Look-ups in named tables: a row name and a column name give one cell, copied from the table.

Vugasop:
         Fus  Tuk  Tiper  Roro
Bunufan  127  135    179   113
Ninudir  132  123    170   125
Vud       69   64     70   137
Daruku   220  226    204   142
Vuzo     151  164    168   124
Dilun    169  188    251    97
Kikitu   187  210    210   118
Git      175  176    148   147
Nov      174  175    201   126
Sol      111  117    233    85
Gak        7    2    113    94

Fus of Ninudir = 132
Tuk of Dilun = 188
Roro of Daruku = 142
Roro of Kikitu = 118
Tiper of Nov = 201
Tuk of Bunufan = 135
Roro of Vuzo = 124
Tiper of Git = 148
Fus of Vuzo = 151
Fus of Daruku = 220
Tiper of Sol = 233
Fus of Dilun = 169
Roro of Bunufan = 113
Roro of Gak = 94
Tiper of Gak = 113
Tuk of Nov = 175
Roro of Vud = 137
Tuk of Git = 176
Row with the largest Tiper: Dilun

Table Gode
,Ruv,Dabur,Nok,Dur,Kib,Nit
Gele,4.64,6.30,4.63,3.91,1.82,3.96
Veta,3.28,0.33,4.03,1.97,6.05,4.05
Dop,2.48,4.15,5.06,3.99,4.58,4.42
Mulif,2.46,6.28,4.68,2.47,2.32,8.93

What is the Nok of Mulif in Gode? 4.68
What is the Nit of Dop in Gode? 4.42
What is the Dabur of Dop in Gode? 4.15
What is the Nok of Gele in Gode? 4.63
What is the Kib of Gele in Gode? 1.82
What is the Kib of Dop in Gode? 4.58
What is the Nok of Veta in Gode? 4.03
What is the Dabur of Veta in Gode? 0.33
What is the Ruv of Gele in Gode? 4.64
What is the Dur of Dop in Gode? 3.99
Row with the largest Dur: Dop

Table Tos
|  | Momez | Tikagu | Gab | Gukeza | Mezeluf | Fedobeb | Bot | Der | Fipap |
|---|---|---|---|---|---|---|---|---|---|
| Fabi | -24.1 | -2.1 | -43.5 | 37.0 | -20.4 | 71.1 | -3.1 | -36.3 | -66.7 |
| Pino | 59.3 | -14.7 | -54.8 | 44.4 | 44.1 | 55.2 | -12.3 | 68.7 | -57.0 |
| Returu | 10.6 | 22.0 | -18.4 | -7.7 | -3.5 | 12.9 | -15.8 | 1.0 | -40.0 |
| Fasoduk | -6.0 | 27.6 | 14.2 | -8.4 | 18.7 | 8.7 | -37.3 | 49.1 | -21.0 |
| Duzezen | 26.3 | 0.1 | -9.0 | -16.6 | 63.9 | 68.9 | -61.9 | 51.0 | -66.7 |
| Ropefi | 9.8 | -14.7 | 43.6 | -30.8 | 38.9 | 39.7 | -7.3 | 42.8 | 3.8 |
| Toze | -28.6 | -5.7 | -42.8 | 24.7 | -16.1 | 71.1 | -3.3 | -1.6 | -68.7 |
| Zet | 16.5 | 22.5 | -32.7 | 34.5 | 53.4 | 60.5 | -16.5 | 65.1 | -61.3 |
| Val | 34.6 | 1.3 | -21.4 | 38.5 | -57.5 | 63.5 | -9.6 | 5.7 | -72.2 |
| Noz | 18.3 | 53.4 | -21.8 | -5.0 | 46.9 | 67.2 | -29.5 | 65.6 | -55.3 |
| Dil | 1.0 | 18.9 | 49.5 | -4.8 | 30.5 | -41.9 | -59.6 | -8.9 | 51.2 |
| Libem | 23.3 | 58.0 | -38.1 | 29.9 | 21.9 | 58.3 | -33.4 | 47.1 | -53.0 |
| Muvug | -62.4 | -23.2 | -2.3 | 8.4 | -49.6 | 46.0 | -2.5 | -17.1 | -65.4 |

What is the Mezeluf of Noz in Tos?
46.9
What is the Der of Dil in Tos?
-8.9
What is the Gukeza of Duzezen in Tos?
-16.6
What is the Momez of Val in Tos?
34.6
What is the Gukeza of Ropefi in Tos?
-30.8
What is the Der of Fabi in Tos?
-36.3
What is the Tikagu of Val in Tos?
1.3
What is the Bot of Muvug in Tos?
-2.5
What is the Fedobeb of Dil in Tos?
-41.9
What is the Gukeza of Noz in Tos?
-5.0
What is the Fipap of Duzezen in Tos?
-66.7
What is the Tikagu of Noz in Tos?
53.4
What is the Fedobeb of Pino in Tos?
55.2
What is the Momez of Toze in Tos?
-28.6
What is the Tikagu of Zet in Tos?
22.5
Row with the largest Gab: Dil

Tal.csv
,Noge,Zavis,Sifema,Sav,Bet,Medasik,Figigo,Fad
Dom,476,477,477,467,462,459,477,460
Zuvil,888,901,938,640,65,186,940,181
Famo,738,748,776,568,197,277,776,276
Kimurag,585,587,589,548,381,427,590,419
Lolel,451,452,447,461,489,479,447,476
Seb,221,217,211,278,658,535,209,545
Linuz,620,625,650,492,292,332,649,337
Vetudev,646,652,674,524,283,336,674,342
Gel,230,227,225,272,641,519,223,532
Zap,366,365,355,414,566,520,355,521

What is the Sav of Zap in Tal? 414
What is the Noge of Lolel in Tal? 451
What is the Medasik of Lolel in Tal? 479
What is the Figigo of Linuz in Tal? 649
What is the Zavis of Kimurag in Tal? 587
What is the Sifema of Dom in Tal? 477
What is the Medasik of Gel in Tal? 519
What is the Medasik of Vetudev in Tal? 336
What is the Noge of Linuz in Tal? 620
What is the Sav of Seb in Tal? 278
What is the Noge of Gel in Tal? 230
What is the Sifema of Vetudev in Tal? 674
What is the Zavis of Linuz in Tal? 625
What is the Medasik of Zap in Tal? 520
What is the Fad of Famo in Tal? 276
What is the Sav of Lolel in Tal? 461
Which row has the largest Noge? Zuvil

Nuge =
,Bofatok,Dopobok,Sibugur,Vaporav
Kebap,-18.283,-18.283,-24.985,-17.257
Soz,-8.168,-8.168,-9.920,24.849
Getig,-85.870,-85.870,-38.778,90.413
Puruf,-38.573,-38.573,-46.595,-36.066
Bep,-16.873,-16.873,-44.616,33.076
Buv,-31.811,-31.811,-15.091,-15.140
Palabo,-21.958,-21.958,-27.133,-23.177
Kos,-25.361,-25.361,29.354,-17.979
Velozat,-90.054,-90.054,27.135,76.240
Filona,-83.429,-83.429,15.978,-8.013

What is the Vaporav of Filona in Nuge?
-8.013
What is the Dopobok of Velozat in Nuge?
-90.054
What is the Bofatok of Kos in Nuge?
-25.361
What is the Vaporav of Getig in Nuge?
90.413
What is the Vaporav of Buv in Nuge?
-15.140
What is the Dopobok of Kebap in Nuge?
-18.283
What is the Bofatok of Kebap in Nuge?
-18.283
What is the Dopobok of Kos in Nuge?
-25.361
What is the Dopobok of Puruf in Nuge?
-38.573
What is the Vaporav of Puruf in Nuge?
-36.066
What is the Bofatok of Bep in Nuge?
-16.873
What is the Dopobok of Buv in Nuge?
-31.811

Table Mase
|  | Lolot | Gosoba | Dek | Pinatag | Tet | Narevod | Zadip |
|---|---|---|---|---|---|---|---|
| Leluke | -4.57 | -1.28 | 3.15 | 0.18 | 0.49 | 1.64 | 1.14 |
| Rigo | -4.57 | 7.31 | 4.26 | 1.83 | 0.49 | 4.90 | -3.05 |
| Bam | -4.57 | -2.06 | 4.26 | 0.18 | -2.34 | 4.90 | 4.14 |
| Bik | 1.30 | 7.04 | 5.45 | -1.24 | 3.24 | 6.69 | 1.14 |
| Vakopen | -1.32 | 8.05 | 4.26 | 0.03 | 5.32 | 4.33 | -2.55 |
| Gipef | -7.96 | 4.58 | 4.26 | 1.41 | 0.85 | 0.63 | 1.14 |
| Sevof | -4.08 | -1.05 | 2.01 | -4.51 | 2.50 | -0.35 | 1.14 |
| Gagu | -1.53 | 3.22 | 4.26 | 0.18 | -4.51 | 7.27 | 1.14 |
| Vifev | -4.85 | 4.58 | 4.83 | 0.18 | 0.49 | 4.90 | 5.89 |
| Tarepaf | -5.22 | 4.58 | 4.26 | 0.72 | 0.49 | 4.90 | 6.30 |
| Vam | 2.11 | 5.97 | 4.26 | 9.55 | 0.49 | 4.90 | 1.46 |

Vakopen, Dek => 4.26
Vam, Narevod => 4.90
Tarepaf, Tet => 0.49
Vam, Gosoba => 5.97
Bik, Dek => 5.45
Gagu, Zadip => 1.14
Bam, Zadip => 4.14
Vifev, Zadip => 5.89

